Below are the code and all the weights of a small trained network. Each question names an input and a class and asks about switching units off, where a switched-off unit gives its printed mean instead of its output.

import numpy as np


def w(rows, s, z=0):
    codes = np.array(rows[::2]) - 128.0
    scale = np.full(codes.shape[1], s)
    scale[-1] = z or s
    return codes * scale


def f(y):
    return np.maximum(y, 0)


def log_softmax(a):
    a = a - a.max(-1, keepdims=True)
    return a - np.log(np.exp(a).sum(-1, keepdims=True))


def net(x, mask):
    res = np.array(x, float).reshape(1, 8) / 4 @ E
    y = f(res @ A[0][:, :-1].T + A[0][:, -1])
    res = res + np.where(mask, y, B[0][:, -1]) @ B[0][:, :-1]
    return log_softmax(res[-1] @ U[:, :-1].T + U[:, -1])


A, B = {}, {}
E = w([
[112,195,135,116,192,102,8,123,185,132],'x0',
[192,99,118,70,161,93,136,107,175,68],'x1',
[163,118,160,150,136,121,102,100,57,142],'x2',
[154,170,84,118,155,198,92,240,98,121],'x3',
[157,160,120,79,149,84,136,93,66,75],'x4',
[140,87,111,194,127,155,164,147,101,98],'x5',
[80,186,153,104,121,114,134,161,63,129],'x6',
[122,117,183,159,152,102,171,173,134,112],'x7',
],0.011)
A[0] = w([
[140,93,162,163,95,122,118,130,43,145,253],'neuron 0',
[118,50,93,163,51,161,142,122,190,151,184],'neuron 1',
[110,110,135,208,115,115,89,56,47,157,162],'neuron 2',
[156,173,102,155,140,187,135,160,157,188,145],'neuron 3',
[170,122,85,125,165,100,107,83,78,43,235],'neuron 4',
[191,151,126,126,184,87,62,113,186,69,196],'neuron 5',
[74,178,114,204,128,70,20,183,175,153,150],'neuron 6',
[107,209,137,80,85,131,44,154,207,108,252],'neuron 7',
[109,165,128,110,144,97,179,255,81,82,131],'neuron 8',
],0.0092,0.0042)
B[0] = w([
[197,134,150,170,17,76,178,111,2,75,221],'neuron 0',
[195,169,34,231,187,175,87,89,64,121,235],'neuron 1',
[194,133,99,152,142,114,114,37,73,114,213],'neuron 2',
[66,173,84,139,55,193,7,133,98,66,189],'neuron 3',
[104,92,54,201,65,102,184,151,122,13,222],'neuron 4',
[237,137,153,197,141,113,117,69,122,65,248],'neuron 5',
[144,186,160,125,147,105,57,113,179,162,240],'neuron 6',
[132,216,126,128,204,121,97,67,131,106,253],'neuron 7',
[111,101,101,92,10,191,101,217,92,179,206],'neuron 8',
],0.0081,0.012)
U = w([
[56,66,185,68,51,133,186,228,98,131,56],'0',
[119,176,192,110,195,138,47,111,216,146,28],'1',
[155,69,104,141,230,113,142,137,191,228,2],'2',
[120,89,167,75,141,92,254,86,122,129,8],'3',
[99,116,20,102,112,189,110,181,109,132,237],'4',
[216,143,86,130,136,82,197,3,115,40,242],'5',
],0.0078,0.003)

Each question gives the input, the list of numbers given to net, and the class t.
The units are the neurons (one row each of A and B). Each row of codes is followed by its name. A weight is (code - 128) times the scale printed after its matrix; where a second scale follows, it is the last column's (A, B and U).
mask holds one flag per neuron, in row order. A switched-off neuron (its flag False) gives its mean, the last column of its row in B, instead of its output. The means were averaged over made-up inputs and are rounded, as every weight is.
A unit's drop is (log p(t) with every unit on - log p(t) with that unit switched off) / (log p(t) with every unit on - log p(t) with every unit switched off).
The circuit of an input: a set's keep is (log p(t) with only the set's units on - log p(t) with every unit switched off) / (log p(t) with every unit on - log p(t) with every unit switched off). Starting from all 9 units, units are removed one at a time, each time the one whose removal leaves the highest keep (on an exact tie, the one counted first), for as long as the keep stays at least 0.8.
circuit, biggest first: the units of the circuit, biggest drop first
most important unit: the unit with the biggest drop
k most important neurons: the k neurons with the biggest drops, biggest first
drop when u is switched off: that unit's drop, to one decimal
input [4,5,-5,-2,-5,2,5,-5], class 1: circuit, biggest first => neuron 0; neuron 4
input [4,2,1,-2,1,5,7,7], class 0: most important unit => neuron 8
input [-1,4,-8,6,3,-5,5,4], class 4: 2 most important neurons => neuron 8; neuron 7
input [-3,2,-7,1,8,-1,5,1], class 4: 2 most important neurons => neuron 0; neuron 8
input [-7,-8,8,3,2,7,7,3], class 0: circuit, biggest first => neuron 8; neuron 1
input [-8,-7,2,4,2,7,5,-6], class 4: 4 most important neurons => neuron 8; neuron 5; neuron 2; neuron 7
input [7,-3,-5,6,-6,4,1,8], class 1: drop when neuron 6 is switched off => 1.3
input [-6,6,-6,3,-5,-3,5,-4], class 4: drop when neuron 8 is switched off => 0.0
input [3,4,-3,0,-6,-5,5,-7], class 1: drop when neuron 3 is switched off => 0.0
input [-7,-7,-8,7,3,-8,7,7], class 0: drop when neuron 1 is switched off => 0.1
